Below are the code and all the weights of a small trained network. Each question names an input and a target symbol and asks about switching units off, where a switched-off unit gives its printed mean instead of its output.

import numpy as np


def w(rows, s, z=0):
    codes = np.array(rows[::2]) - 128.0
    scale = np.full(codes.shape[1], s)
    scale[-1] = z or s
    return codes * scale


def norm(h):
    return h / np.sqrt((h * h).mean(-1, keepdims=True) + 1e-5)


def f(y):
    return y / 2 * (1 + np.tanh(0.7978845608 * (y + 0.044715 * y**3)))


def softmax(a):
    e = np.exp(a - a.max(-1, keepdims=True))
    return e / e.sum(-1, keepdims=True)


def log_softmax(a):
    a = a - a.max(-1, keepdims=True)
    return a - np.log(np.exp(a).sum(-1, keepdims=True))


def net(x, mask):
    ids = ['Θεημξφ'.index(c) for c in x.split()]
    T = len(ids)
    res = E[ids] + P[:T]
    u = 0
    for l in range(3):
        r = norm(res)
        for j in range(2):
            rows = slice(4 * j, 4 * j + 4)
            q, k, v = (r @ M[l][rows].T for M in (Q, K, V))
            z = softmax(np.where(np.tri(T) > 0, q @ k.T / 4**0.5, -1e9)) @ v
            o = O[l][rows]
            res = res + np.where(mask[u + j], z, o[:, -1]) @ o[:, :-1]
        u += 2
        y = f(norm(res) @ A[l][:, :-1].T + A[l][:, -1])
        res = res + np.where(mask[u : u + 4], y, B[l][:, -1]) @ B[l][:, :-1]
        u += 4
    return log_softmax(norm(res)[-1] @ U[:, :-1].T + U[:, -1])


Q, K, V, O, A, B = {}, {}, {}, {}, {}, {}
E = w([
[111,172,171,130,74,86,121,162,59],'Θ',
[94,189,152,115,203,9,122,167,125],'ε',
[142,133,20,95,50,203,97,165,79],'η',
[157,164,134,221,252,168,244,145,78],'μ',
[146,234,162,156,124,166,178,223,84],'ξ',
[90,99,167,107,160,114,8,172,32],'φ',
],0.015)
P = w([
[105,80,143,114,129,121,132,165,100],'0',
[29,254,81,109,127,91,109,159,173],'1',
[199,138,103,102,178,96,131,108,46],'2',
[76,162,146,200,110,137,96,122,166],'3',
[168,173,172,81,147,138,109,50,182],'4',
[63,136,140,158,101,133,104,100,128],'5',
[147,118,149,45,166,153,136,141,169],'6',
[59,122,147,132,94,130,126,93,105],'7',
[188,149,56,139,200,80,133,186,76],'8',
[75,118,156,118,80,124,154,84,98],'9',
],0.016)
Q[0] = w([
[67,84,126,129,92,143,178,139,160],'L0H1',
[102,153,53,128,157,64,138,168,113],'L0H1',
[115,209,107,108,115,146,139,174,109],'L0H1',
[185,86,92,171,116,114,114,160,76],'L0H1',
[66,142,177,150,95,152,160,100,159],'L0H2',
[153,169,118,75,182,158,111,164,113],'L0H2',
[138,61,91,135,155,85,157,254,103],'L0H2',
[157,86,77,201,103,52,133,138,76],'L0H2',
],0.012)
K[0] = w([
[104,98,105,204,104,159,109,58,157],'L0H1',
[106,78,114,122,168,91,143,136,200],'L0H1',
[174,188,95,119,106,177,217,176,123],'L0H1',
[121,54,105,67,93,201,124,127,167],'L0H1',
[110,190,85,155,150,124,128,138,117],'L0H2',
[208,112,160,91,136,128,137,96,149],'L0H2',
[119,83,224,68,119,171,158,148,247],'L0H2',
[80,33,108,127,129,138,165,212,189],'L0H2',
],0.011)
V[0] = w([
[154,110,86,88,111,98,134,98,58],'L0H1',
[147,92,109,88,126,118,154,130,206],'L0H1',
[120,128,121,151,78,138,220,99,112],'L0H1',
[108,109,68,149,213,183,179,90,152],'L0H1',
[93,179,65,120,91,26,163,105,143],'L0H2',
[127,108,1,221,140,125,127,163,207],'L0H2',
[19,163,94,66,125,183,66,171,136],'L0H2',
[96,159,168,181,115,140,152,171,175],'L0H2',
],0.0092)
O[0] = w([
[113,151,139,117,122,155,112,112,115,112],'L0H1',
[66,110,151,112,182,187,136,121,100,3],'L0H1',
[30,123,1,91,127,59,33,115,125,128],'L0H1',
[120,161,163,102,59,119,87,195,124,156],'L0H1',
[39,175,131,172,172,204,84,188,93,85],'L0H2',
[57,46,192,133,101,151,155,212,117,47],'L0H2',
[84,184,191,143,62,166,134,47,217,169],'L0H2',
[124,139,115,247,153,96,147,128,164,163],'L0H2',
],0.0093,0.0067)
A[0] = w([
[218,71,85,87,173,133,149,195,74,148],'L0N1',
[119,226,73,121,178,87,152,209,116,80],'L0N2',
[230,124,200,47,99,135,68,123,172,158],'L0N3',
[2,27,195,133,250,85,197,152,156,3],'L0N4',
],0.0067,0.0046)
B[0] = w([
[197,223,191,98,172,108,63,218,29,231],'L0N1',
[184,105,124,48,65,85,119,37,55,255],'L0N2',
[166,104,113,179,113,67,187,125,2,215],'L0N3',
[166,137,215,48,32,161,203,100,84,126],'L0N4',
],0.0096,0.0046)
Q[1] = w([
[112,128,100,208,122,109,170,108,88],'L1H1',
[109,107,107,205,150,143,172,85,62],'L1H1',
[111,13,155,103,109,217,144,93,118],'L1H1',
[180,179,41,101,141,141,132,190,114],'L1H1',
[120,68,135,123,115,119,84,118,108],'L1H2',
[58,2,101,141,194,155,116,104,206],'L1H2',
[173,235,109,81,81,64,123,161,166],'L1H2',
[99,140,117,166,136,131,187,174,51],'L1H2',
],0.0077)
K[1] = w([
[76,254,98,182,173,100,174,105,100],'L1H1',
[118,127,105,154,85,89,155,89,109],'L1H1',
[89,113,91,115,117,237,99,112,127],'L1H1',
[207,114,140,119,132,168,140,56,126],'L1H1',
[123,77,131,126,52,136,128,128,72],'L1H2',
[67,109,146,236,104,188,88,164,155],'L1H2',
[114,121,62,22,138,40,151,154,101],'L1H2',
[112,134,104,116,196,197,143,147,152],'L1H2',
],0.0088)
V[1] = w([
[161,162,212,166,189,49,90,115,123],'L1H1',
[214,202,89,97,154,213,34,132,128],'L1H1',
[161,160,225,120,166,145,109,83,132],'L1H1',
[108,160,74,138,65,130,116,142,153],'L1H1',
[99,102,94,176,116,176,140,150,35],'L1H2',
[190,106,100,50,254,120,181,181,117],'L1H2',
[197,107,114,201,127,231,153,110,82],'L1H2',
[69,177,186,170,127,156,106,186,159],'L1H2',
],0.0074)
O[1] = w([
[122,114,107,185,132,53,80,114,183,253],'L1H1',
[83,121,118,108,225,110,169,240,160,155],'L1H1',
[102,161,79,172,104,164,179,115,164,169],'L1H1',
[19,63,119,89,129,136,231,33,75,129],'L1H1',
[119,145,215,50,240,72,54,69,174,118],'L1H2',
[121,66,210,170,69,166,104,88,61,226],'L1H2',
[104,53,176,2,143,12,149,131,85,166],'L1H2',
[136,86,23,140,69,108,144,154,147,14],'L1H2',
],0.0066,0.0076)
A[1] = w([
[130,78,102,1,81,230,169,188,158,145],'L1N1',
[185,73,94,92,98,146,190,108,171,3],'L1N2',
[133,155,186,96,122,134,24,152,99,174],'L1N3',
[143,146,187,200,127,34,140,61,112,51],'L1N4',
],0.0087,0.0027)
B[1] = w([
[188,160,140,104,231,195,102,121,37,129],'L1N1',
[187,127,136,9,103,113,124,158,152,121],'L1N2',
[96,194,43,177,140,131,205,149,177,178],'L1N3',
[108,93,119,82,125,201,140,150,102,252],'L1N4',
],0.012)
Q[2] = w([
[97,65,156,142,72,101,117,120,181],'L2H1',
[135,226,137,84,81,78,100,119,178],'L2H1',
[185,162,133,141,141,11,114,148,127],'L2H1',
[148,115,254,168,95,156,109,100,156],'L2H1',
[60,147,114,223,185,126,155,90,194],'L2H2',
[87,144,186,190,161,199,135,91,144],'L2H2',
[213,203,126,172,159,169,156,155,98],'L2H2',
[221,119,229,126,140,166,176,85,76],'L2H2',
],0.0093)
K[2] = w([
[83,19,95,124,88,78,92,104,168],'L2H1',
[120,150,187,95,170,91,46,105,152],'L2H1',
[201,162,82,60,133,82,128,126,110],'L2H1',
[16,83,155,81,87,143,77,92,89],'L2H1',
[86,35,72,177,171,130,234,105,162],'L2H2',
[134,87,113,149,187,158,155,127,123],'L2H2',
[235,155,29,188,145,166,174,146,164],'L2H2',
[254,177,144,106,145,175,114,173,117],'L2H2',
],0.0099)
V[2] = w([
[135,81,40,219,161,177,150,144,138],'L2H1',
[148,81,180,216,155,134,89,188,186],'L2H1',
[82,227,209,158,192,138,162,151,186],'L2H1',
[233,200,116,85,130,117,153,172,161],'L2H1',
[3,70,184,204,172,137,152,18,32],'L2H2',
[75,181,66,134,55,53,83,129,31],'L2H2',
[90,145,198,129,185,104,88,95,185],'L2H2',
[216,212,96,116,228,139,17,87,139],'L2H2',
],0.0069)
O[2] = w([
[161,123,190,104,102,122,99,149,112,123],'L2H1',
[194,193,117,74,129,131,162,93,94,41],'L2H1',
[104,133,128,173,64,176,96,114,31,160],'L2H1',
[184,71,98,177,131,174,12,156,170,167],'L2H1',
[172,228,78,142,57,180,42,144,173,124],'L2H2',
[157,153,180,172,166,184,206,118,169,254],'L2H2',
[199,126,107,176,89,38,158,142,154,42],'L2H2',
[2,133,198,118,101,114,159,79,163,229],'L2H2',
],0.0082,0.0059)
A[2] = w([
[128,148,103,182,65,61,142,151,248,142],'L2N1',
[139,78,138,176,197,154,131,112,113,10],'L2N2',
[203,109,145,58,85,87,144,82,140,3],'L2N3',
[149,136,130,152,79,111,98,198,177,42],'L2N4',
],0.014,0.0027)
B[2] = w([
[72,142,122,200,176,89,188,5,145,245],'L2N1',
[106,101,96,115,63,122,117,140,172,253],'L2N2',
[204,150,195,107,107,142,124,126,210,181],'L2N3',
[81,131,132,98,165,126,111,56,139,178],'L2N4',
],0.019,0.0046)
U = w([
[99,200,25,213,199,33,172,19,205,134],'Θ',
[93,243,107,249,4,241,95,227,167,16],'ε',
[12,64,216,63,122,171,190,113,76,71],'η',
[144,133,112,179,170,3,141,241,108,249],'μ',
[107,6,17,174,3,71,143,171,200,183],'ξ',
[228,138,202,129,60,105,154,112,240,155],'φ',
],0.0043,0.0018)

Each question gives the input, a string of symbols that net reads in full, and the target symbol t.
The units are the heads (4 rows each of Q, K, V and O) and the neurons (one row each of A and B). Each row of codes is followed by its name. A weight is (code - 128) times the scale printed after its matrix; where a second scale follows, it is the last column's (O, A, B and U).
mask holds one flag per unit, layer by layer, with each layer's heads first. A switched-off unit (its flag False) gives its mean, the last column of its rows in O or B, instead of its output. The means were averaged over made-up inputs and are rounded, as every weight is.
A unit's drop is (log p(t) with every unit on - log p(t) with that unit switched off) / (log p(t) with every unit on - log p(t) with every unit switched off).
The circuit of an input: a set's keep is (log p(t) with only the set's units on - log p(t) with every unit switched off) / (log p(t) with every unit on - log p(t) with every unit switched off). Starting from the 12 units with the biggest drops (on a tie, the unit counted first), units are removed one at a time, each time the one whose removal leaves the highest keep (on an exact tie, the one counted first), for as long as the keep stays at least 0.8.
units of the circuit, in order: the units of the circuit, biggest drop first
k most important neurons: the k neurons with the biggest drops, biggest first
k most important neurons of layer l: the k neurons of layer l with the biggest drops, biggest first
which heads matter: for each layer, one digit per head in row order, 1 if its drop is at least 0.15 and else 0, layers parted by /
input μ μ μ ξ, target Θ: units of the circuit, in order	(L0H1; L1N3; L2N1)
input φ η μ ε ξ, target μ: units of the circuit, in order	(L0H2; L0N1)
input Θ μ η ε φ η φ μ, target ε: which heads matter	01 / 01 / 01
input μ ε μ φ φ μ, target η: which heads matter	01 / 00 / 10
input μ μ μ μ μ η, target Θ: which heads matter	00 / 00 / 00
input ε μ η φ ξ, target η: units of the circuit, in order	(L2H2; L0H2)
input φ Θ ξ Θ μ, target ξ: 2 most important neurons	(L2N2; L2N1)
input φ μ ξ φ φ ξ φ ξ Θ, target φ: units of the circuit, in order	(L0H2; L2N3)
input μ μ φ φ, target ε: which heads matter	10 / 00 / 01
input Θ μ ξ φ ξ, target ξ: 2 most important neurons of layer 2	(L2N2; L2N1)
input Θ φ φ, target Θ: which heads matter	01 / 00 / 01
input μ Θ μ ξ μ μ η η ε φ, target Θ: which heads matter	01 / 01 / 01
input η Θ φ μ φ μ φ μ ξ, target φ: which heads matter	01 / 00 / 00
input μ μ φ Θ μ μ η η, target ε: 2 most important neurons	(L0N1; L1N1)
input ε μ ξ μ ξ, target ξ: 3 most important neurons	(L2N2; L2N1; L2N3)
input ξ ε η η Θ, target η: which heads matter	01 / 00 / 00
input φ ξ ε η ξ, target ε: units of the circuit, in order	(L0H2; L1H2)
input μ μ ξ μ μ μ ξ ξ μ η, target Θ: 2 most important neurons	(L1N4; L0N2)
input φ η μ μ μ ε η ξ μ Θ, target Θ: 4 most important neurons	(L2N1; L0N1; L0N3; L0N2)
input ξ ε φ ε, target ε: units of the circuit, in order	(L0H1; L1N4; L2N1; L1H2)
input μ η η μ μ μ μ φ φ ξ, target Θ: which heads matter	11 / 10 / 01
input μ μ ξ Θ η φ Θ μ, target η: which heads matter	00 / 00 / 00
input Θ η ξ ξ μ ξ ξ ξ ε, target ξ: which heads matter	00 / 00 / 10
input φ ε μ μ η, target μ: units of the circuit, in order	(L0H2; L0N1; L1N4)
input φ η ξ Θ μ μ η η ε, target η: which heads matter	11 / 00 / 00
input μ μ μ φ φ η ε, target φ: most important neuron of layer 0	(L0N3)
input ε μ ξ, target ε: 3 most important neurons of layer 2	(L2N1; L2N4; L2N2)
input μ μ μ φ ξ ξ φ, target ξ: 2 most important neurons of layer 2	(L2N2; L2N1)
input ξ Θ μ ε μ φ η μ η, target η: most important neuron	(L0N1)
input ξ ε ε ξ φ Θ μ φ, target ε: 2 most important neurons of layer 2	(L2N1; L2N4)
